Below is a small trained network, with its code and all its weights. Each question gives an input and a class and asks what happens when units are switched off, that is, made to give their printed mean instead of their output.

import numpy as np


def w(rows, s, z=0):
    codes = np.array(rows[::2]) - 128.0
    scale = np.full(codes.shape[1], s)
    scale[-1] = z or s
    return codes * scale


def norm(h):
    return h / np.sqrt((h * h).mean(-1, keepdims=True) + 1e-5)


def f(y):
    return y / 2 * (1 + np.tanh(0.7978845608 * (y + 0.044715 * y**3)))


def log_softmax(a):
    a = a - a.max(-1, keepdims=True)
    return a - np.log(np.exp(a).sum(-1, keepdims=True))


def net(x, mask):
    res = np.array(x, float).reshape(1, 3) / 4 @ E
    u = 0
    for l in range(3):
        y = f(norm(res) @ A[l][:, :-1].T + A[l][:, -1])
        res = res + np.where(mask[u : u + 15], y, B[l][:, -1]) @ B[l][:, :-1]
        u += 15
    return log_softmax(norm(res)[-1] @ U[:, :-1].T + U[:, -1])


A, B = {}, {}
E = w([
[43,106,121,100,140,50,199,149,181,162],'x0',
[173,134,115,90,115,103,135,3,98,136],'x1',
[180,148,141,97,171,148,209,148,213,151],'x2',
],0.0057)
A[0] = w([
[101,128,110,121,110,106,116,17,122,119,85],'L0N1',
[182,149,140,104,135,147,84,87,117,126,30],'L0N2',
[71,135,107,132,87,104,119,114,101,153,62],'L0N3',
[130,128,132,139,115,179,4,121,62,118,132],'L0N4',
[177,117,105,153,126,106,150,116,131,146,76],'L0N5',
[151,102,125,130,106,142,112,144,154,147,148],'L0N6',
[129,145,136,99,143,93,129,173,107,154,8],'L0N7',
[167,129,128,154,119,186,90,184,141,113,73],'L0N8',
[67,140,125,150,122,113,68,179,102,121,56],'L0N9',
[152,110,131,159,140,140,155,38,154,104,42],'L0N10',
[119,120,152,151,140,122,168,83,146,132,17],'L0N11',
[151,142,137,105,130,180,155,197,146,111,27],'L0N12',
[254,187,114,124,119,172,98,164,155,120,78],'L0N13',
[120,169,140,88,132,106,79,160,117,182,171],'L0N14',
[33,176,121,115,114,40,64,126,113,124,34],'L0N15',
],0.0072,0.0013)
B[0] = w([
[145,111,155,164,208,49,187,112,65,209,216],'L0N1',
[117,108,56,162,94,234,175,106,160,193,185],'L0N2',
[157,46,114,133,143,116,82,120,110,144,163],'L0N3',
[135,215,91,119,96,59,135,190,205,133,253],'L0N4',
[134,157,145,93,126,167,79,114,149,137,140],'L0N5',
[122,140,131,133,149,126,134,138,116,129,136],'L0N6',
[225,128,99,171,49,156,89,146,106,122,128],'L0N7',
[117,154,192,99,222,67,65,130,61,80,188],'L0N8',
[84,138,164,55,69,224,108,113,168,83,191],'L0N9',
[135,135,146,66,66,172,163,108,114,153,178],'L0N10',
[161,205,160,62,110,148,2,139,104,74,141],'L0N11',
[136,121,85,200,153,73,87,160,85,181,179],'L0N12',
[102,29,184,106,160,160,118,98,95,146,237],'L0N13',
[143,118,137,144,122,128,144,129,133,96,135],'L0N14',
[147,74,157,127,185,197,131,115,79,139,205],'L0N15',
],0.0092,0.0055)
A[1] = w([
[110,165,136,96,133,97,103,97,90,66,92],'L1N1',
[155,95,132,209,145,76,125,87,88,95,3],'L1N2',
[138,160,93,155,123,88,116,189,214,85,103],'L1N3',
[131,106,133,142,123,122,94,130,174,153,92],'L1N4',
[168,194,96,82,88,48,150,73,165,136,126],'L1N5',
[103,54,115,159,90,202,128,136,140,61,74],'L1N6',
[167,167,88,108,131,133,141,76,167,144,79],'L1N7',
[133,161,179,79,153,111,135,98,147,78,62],'L1N8',
[132,190,199,85,108,101,134,92,86,50,40],'L1N9',
[146,159,140,158,127,98,211,167,135,164,99],'L1N10',
[120,133,80,98,88,100,113,93,140,136,148],'L1N11',
[107,134,138,152,119,111,133,117,142,122,91],'L1N12',
[160,129,95,122,104,154,135,190,164,106,46],'L1N13',
[135,147,126,105,110,104,165,150,135,156,100],'L1N14',
[117,156,65,254,69,128,136,150,79,186,20],'L1N15',
],0.0097,0.0011)
B[1] = w([
[157,117,60,125,77,94,163,117,154,238,137],'L1N1',
[144,152,170,82,189,122,136,124,88,173,164],'L1N2',
[130,131,183,10,47,141,186,55,89,249,238],'L1N3',
[145,181,88,153,149,139,177,150,83,147,139],'L1N4',
[152,75,103,243,175,120,88,227,169,51,254],'L1N5',
[184,100,99,134,95,144,180,254,197,122,189],'L1N6',
[158,77,76,109,129,162,108,137,183,67,196],'L1N7',
[141,150,70,198,83,131,103,126,182,186,155],'L1N8',
[98,163,97,84,139,132,50,94,164,155,153],'L1N9',
[106,178,100,128,72,133,7,131,154,114,207],'L1N10',
[151,119,181,120,204,146,100,160,140,142,150],'L1N11',
[148,127,147,28,166,171,84,141,96,85,118],'L1N12',
[43,149,145,87,201,109,72,97,65,120,160],'L1N13',
[154,203,110,122,143,137,89,161,148,112,177],'L1N14',
[157,125,101,132,152,84,46,130,216,84,173],'L1N15',
],0.008,0.0057)
A[2] = w([
[91,92,176,65,116,138,134,111,104,117,27],'L2N1',
[127,200,127,89,102,133,119,146,129,139,161],'L2N2',
[136,164,95,208,136,92,119,132,178,64,2],'L2N3',
[148,81,128,154,171,163,123,124,129,62,8],'L2N4',
[155,129,142,97,54,230,198,1,118,99,36],'L2N5',
[59,248,132,60,54,102,132,72,97,149,114],'L2N6',
[98,98,113,180,127,195,213,194,117,33,7],'L2N7',
[115,173,86,192,174,93,114,138,171,12,30],'L2N8',
[105,112,112,125,123,35,151,28,5,99,153],'L2N9',
[83,181,159,209,210,122,162,114,44,108,42],'L2N10',
[107,86,79,145,108,174,117,175,114,126,137],'L2N11',
[145,119,131,120,58,151,137,130,194,90,10],'L2N12',
[147,161,82,90,139,87,151,148,137,170,147],'L2N13',
[78,205,146,49,62,93,113,73,107,127,54],'L2N14',
[150,140,168,145,115,57,80,155,110,78,173],'L2N15',
],0.009,0.00099)
B[2] = w([
[189,160,80,167,150,77,89,135,163,114,174],'L2N1',
[90,117,103,215,151,77,170,42,103,124,193],'L2N2',
[162,107,67,135,103,172,40,116,96,80,197],'L2N3',
[60,200,129,107,59,83,107,164,145,177,179],'L2N4',
[41,200,52,51,186,182,213,24,155,65,198],'L2N5',
[10,143,211,211,81,134,109,96,147,105,253],'L2N6',
[173,172,110,97,87,49,186,191,97,40,191],'L2N7',
[195,135,66,173,78,152,45,70,112,152,206],'L2N8',
[120,86,209,98,199,152,103,173,131,204,186],'L2N9',
[173,45,165,89,154,82,100,93,103,179,194],'L2N10',
[161,172,152,129,99,97,181,116,143,92,182],'L2N11',
[153,89,143,144,188,100,148,102,36,168,184],'L2N12',
[98,106,173,135,91,157,86,151,99,53,184],'L2N13',
[45,165,159,220,82,128,146,148,128,161,228],'L2N14',
[146,123,101,114,92,210,217,90,159,142,172],'L2N15',
],0.011,0.0056)
U = w([
[2,173,207,198,33,111,112,114,133,148,152],'0',
[166,45,218,66,199,105,101,138,82,227,203],'1',
[228,130,36,154,67,166,7,121,160,110,117],'2',
[109,167,74,19,156,208,219,38,156,107,7],'3',
[179,139,142,77,50,78,217,246,118,59,97],'4',
],0.009,0.0016)

Each question gives the input, the list of numbers given to net, and the class t.
The units are the neurons (one row each of A and B). Each row of codes is followed by its name. A weight is (code - 128) times the scale printed after its matrix; where a second scale follows, it is the last column's (A, B and U).
mask holds one flag per neuron, layer by layer. A switched-off neuron (its flag False) gives its mean, the last column of its row in B, instead of its output. The means were averaged over made-up inputs and are rounded, as every weight is.
A unit's drop is (log p(t) with every unit on - log p(t) with that unit switched off) / (log p(t) with every unit on - log p(t) with every unit switched off).
The circuit of an input: a set's keep is (log p(t) with only the set's units on - log p(t) with every unit switched off) / (log p(t) with every unit on - log p(t) with every unit switched off). Starting from the 12 units with the biggest drops (on a tie, the unit counted first), units are removed one at a time, each time the one whose removal leaves the highest keep (on an exact tie, the one counted first), for as long as the keep stays at least 0.8.
circuit, biggest first: the units of the circuit, biggest drop first
most important unit: the unit with the biggest drop
k most important neurons: the k neurons with the biggest drops, biggest first
k most important neurons of layer l: the k neurons of layer l with the biggest drops, biggest first
drop of u: that unit's drop, to one decimal
input [-5,1,7], class 3: circuit, biggest first : L1N5; L2N5
input [0,7,0], class 2: circuit, biggest first : L0N13; L1N7
input [-2,5,0], class 2: most important unit : L0N15
input [3,0,-2], class 4: 2 most important neurons of layer 1 : L1N6; L1N3
input [0,-3,3], class 1: 2 most important neurons : L0N4; L0N2
input [1,4,0], class 1: 2 most important neurons : L0N4; L0N1
input [1,-4,-7], class 4: 2 most important neurons : L0N15; L1N6
input [1,8,7], class 2: 4 most important neurons : L0N15; L1N5; L1N3; L0N9
input [-4,1,3], class 3: 2 most important neurons : L0N2; L1N5
input [-7,-1,3], class 1: 2 most important neurons of layer 0 : L0N13; L0N8
input [4,-4,0], class 4: 2 most important neurons : L0N4; L0N1
input [3,0,0], class 4: 4 most important neurons of layer 0 : L0N4; L0N1; L0N8; L0N12
input [4,0,-3], class 4: 2 most important neurons : L0N9; L1N6
input [1,6,0], class 1: circuit, biggest first : L0N1
input [1,-1,-6], class 4: 3 most important neurons : L0N15; L0N9; L0N3
input [-1,5,8], class 3: 2 most important neurons : L0N4; L2N5
input [3,6,1], class 2: 2 most important neurons of layer 1 : L1N5; L1N3
input [-8,1,4], class 3: 3 most important neurons of layer 0 : L0N13; L0N2; L0N1
input [-1,7,4], class 3: drop of L0N4 : 1.3
input [-2,0,3], class 1: most important neuron : L0N12
input [2,-4,-6], class 4: drop of L0N15 : 0.5
